Here is a tiny trained network, its code and every weight. The questions are about switching its units off for an input and a class, where a switched-off unit gives its printed mean instead of its output.

import numpy as np


def w(rows, s, z=0):
    codes = np.array(rows[::2]) - 128.0
    scale = np.full(codes.shape[1], s)
    scale[-1] = z or s
    return codes * scale


def norm(h):
    return h / np.sqrt((h * h).mean(-1, keepdims=True) + 1e-5)


def f(y):
    return np.maximum(y, 0)


def log_softmax(a):
    a = a - a.max(-1, keepdims=True)
    return a - np.log(np.exp(a).sum(-1, keepdims=True))


def net(x, mask):
    res = np.array(x, float).reshape(1, 2) / 4 @ E
    u = 0
    for l in range(4):
        y = f(norm(res) @ A[l][:, :-1].T + A[l][:, -1])
        res = res + np.where(mask[u : u + 7], y, B[l][:, -1]) @ B[l][:, :-1]
        u += 7
    return log_softmax(norm(res)[-1] @ U[:, :-1].T + U[:, -1])


A, B = {}, {}
E = w([
[3,62,151,225,121,99,181,133,164,215,106,116],'x0',
[109,66,108,101,121,112,17,139,91,192,183,240],'x1',
],0.0024)
A[0] = w([
[130,129,125,132,136,128,130,131,129,133,133,127,120],'0.n0',
[142,240,159,158,166,168,231,72,194,68,5,42,174],'0.n1',
[210,196,121,45,169,207,85,115,92,89,196,144,254],'0.n2',
[128,127,130,131,127,128,128,127,124,127,134,125,125],'0.n3',
[39,85,151,198,223,93,147,152,147,172,49,138,131],'0.n4',
[131,124,131,130,128,133,134,135,120,127,126,130,125],'0.n5',
[59,108,135,186,223,112,155,148,154,161,44,115,112],'0.n6',
],0.0013,0.0027)
B[0] = w([
[132,125,131,132,119,124,123,126,127,129,131,130,128],'0.n0',
[68,69,77,120,129,76,32,147,81,137,92,212,247],'0.n1',
[74,1,141,179,65,90,166,143,171,203,184,117,252],'0.n2',
[128,124,125,130,125,128,126,129,129,129,120,129,128],'0.n3',
[184,89,105,68,72,151,125,127,128,117,221,117,195],'0.n4',
[128,128,128,128,128,126,126,129,127,125,128,127,128],'0.n5',
[179,101,124,70,81,155,127,121,130,134,204,121,175],'0.n6',
],0.0022,0.0033)
A[1] = w([
[134,133,130,124,132,123,138,130,131,113,109,116,84],'1.n0',
[128,130,131,129,135,127,129,130,127,126,122,130,112],'1.n1',
[147,199,125,131,115,138,232,117,153,48,36,25,4],'1.n2',
[252,198,123,63,153,174,99,119,106,58,155,123,43],'1.n3',
[128,136,132,127,135,125,130,131,129,131,124,128,111],'1.n4',
[129,128,131,128,128,128,128,126,128,129,125,128,123],'1.n5',
[113,53,95,117,82,97,85,145,115,135,160,164,205],'1.n6',
],0.0035,0.0014)
B[1] = w([
[127,127,126,132,146,136,119,124,123,124,117,127,137],'1.n0',
[126,129,127,127,131,127,128,125,129,126,130,128,128],'1.n1',
[117,102,109,134,214,127,2,142,84,106,65,207,202],'1.n2',
[123,58,135,125,64,128,206,119,173,186,175,87,180],'1.n3',
[131,125,125,126,128,128,127,129,129,125,127,127,128],'1.n4',
[127,128,129,131,128,126,126,128,127,128,130,130,128],'1.n5',
[150,185,136,132,153,145,151,119,127,81,91,95,255],'1.n6',
],0.0044,0.0059)
A[2] = w([
[121,143,128,120,144,123,8,130,90,154,148,253,2],'2.n0',
[129,137,129,125,128,128,127,134,137,122,126,129,77],'2.n1',
[126,136,126,125,132,126,112,133,127,130,126,150,91],'2.n2',
[135,150,124,109,135,128,32,122,93,142,149,222,4],'2.n3',
[128,133,128,126,127,126,127,135,132,128,129,131,105],'2.n4',
[130,126,112,122,131,107,133,142,141,94,86,118,114],'2.n5',
[143,225,145,132,163,139,143,118,125,88,80,99,62],'2.n6',
],0.0038,0.0012)
B[2] = w([
[137,52,78,129,208,140,53,140,122,26,3,93,254],'2.n0',
[123,122,139,132,136,133,117,124,117,146,129,134,129],'2.n1',
[127,114,125,134,137,144,120,116,126,123,115,117,144],'2.n2',
[93,51,94,159,218,126,56,141,125,62,6,116,218],'2.n3',
[124,117,129,133,130,131,133,127,130,135,128,124,128],'2.n4',
[150,149,152,116,148,196,83,83,83,159,152,162,171],'2.n5',
[116,227,150,153,156,180,159,71,81,163,179,103,190],'2.n6',
],0.0026,0.0039)
A[3] = w([
[127,139,135,150,217,174,89,79,68,109,71,108,144],'3.n0',
[128,132,130,126,126,127,129,127,131,132,126,131,113],'3.n1',
[152,212,165,126,145,142,138,107,110,120,140,120,88],'3.n2',
[150,138,130,91,110,121,144,136,135,125,142,129,121],'3.n3',
[231,115,99,8,42,124,116,140,134,92,248,137,148],'3.n4',
[126,208,136,98,125,80,62,193,140,133,120,172,5],'3.n5',
[52,91,148,175,53,4,222,186,208,244,125,136,149],'3.n6',
],0.0028,0.0021)
B[3] = w([
[180,180,121,84,146,142,125,140,122,121,143,131,254],'3.n0',
[128,131,127,125,127,128,129,129,129,130,130,130,128],'3.n1',
[131,162,98,114,141,161,134,133,115,120,161,116,160],'3.n2',
[124,106,123,129,123,140,128,125,128,145,130,128,139],'3.n3',
[4,70,163,235,109,160,159,73,134,218,157,102,188],'3.n4',
[120,115,129,137,135,147,124,121,128,135,127,126,128],'3.n5',
[171,87,131,104,83,168,129,82,124,151,195,115,215],'3.n6',
],0.0038,0.0044)
U = w([
[126,106,106,126,185,123,69,142,117,97,47,139,173],'0',
[104,87,139,152,71,142,166,100,141,173,178,108,192],'1',
[156,253,129,112,144,156,158,120,107,110,153,107,165],'2',
[134,191,151,104,100,69,145,197,172,128,131,150,2],'3',
[133,191,140,114,82,29,164,163,148,114,127,178,32],'4',
[134,191,150,110,78,21,164,180,143,118,123,158,20],'5',
[132,197,144,115,47,44,151,163,149,107,109,165,35],'6',
],0.012,0.003)

Each question gives the input, the list of numbers given to net, and the class t.
The units are the neurons (one row each of A and B). Each row of codes is followed by its name. A weight is (code - 128) times the scale printed after its matrix; where a second scale follows, it is the last column's (A, B and U).
mask holds one flag per neuron, layer by layer. A switched-off neuron (its flag False) gives its mean, the last column of its row in B, instead of its output. The means were averaged over made-up inputs and are rounded, as every weight is.
A unit's drop is (log p(t) with every unit on - log p(t) with that unit switched off) / (log p(t) with every unit on - log p(t) with every unit switched off).
The circuit of an input: a set's keep is (log p(t) with only the set's units on - log p(t) with every unit switched off) / (log p(t) with every unit on - log p(t) with every unit switched off). Starting from the 12 units with the biggest drops (on a tie, the unit counted first), units are removed one at a time, each time the one whose removal leaves the highest keep (on an exact tie, the one counted first), for as long as the keep stays at least 0.8.
units of the circuit, in order: the units of the circuit, biggest drop first
unit that matters most: the unit with the biggest drop
k most important neurons: the k neurons with the biggest drops, biggest first
k most important neurons of layer l: the k neurons of layer l with the biggest drops, biggest first
drop of u: that unit's drop, to one decimal
input [4,1], class 1: units of the circuit, in order : 1.n2
input [-2,1], class 2: 4 most important neurons : 1.n6, 0.n2, 1.n3, 1.n2
input [7,-8], class 0: 2 most important neurons : 1.n2, 0.n2
input [2,1], class 2: 3 most important neurons : 1.n6, 0.n2, 1.n3
input [-1,2], class 2: 2 most important neurons : 1.n6, 1.n2
input [-7,-7], class 0: 2 most important neurons of layer 0 : 0.n4, 0.n6
input [1,3], class 2: 2 most important neurons : 1.n6, 1.n2
input [-3,-3], class 2: 2 most important neurons : 0.n2, 0.n1
input [-1,0], class 2: 2 most important neurons : 1.n6, 1.n3
input [0,-1], class 2: 2 most important neurons : 1.n2, 1.n6
input [5,3], class 1: 2 most important neurons : 1.n2, 2.n0
input [4,0], class 1: 2 most important neurons : 1.n2, 2.n0
input [4,-3], class 1: 3 most important neurons : 1.n2, 2.n0, 1.n6
input [2,-3], class 2: unit that matters most : 0.n1
input [-3,-7], class 0: drop of 1.n2 : 3.2
input [-5,-7], class 0: drop of 1.n2 : 4.8
input [-6,-2], class 1: drop of 0.n0 : 0.0
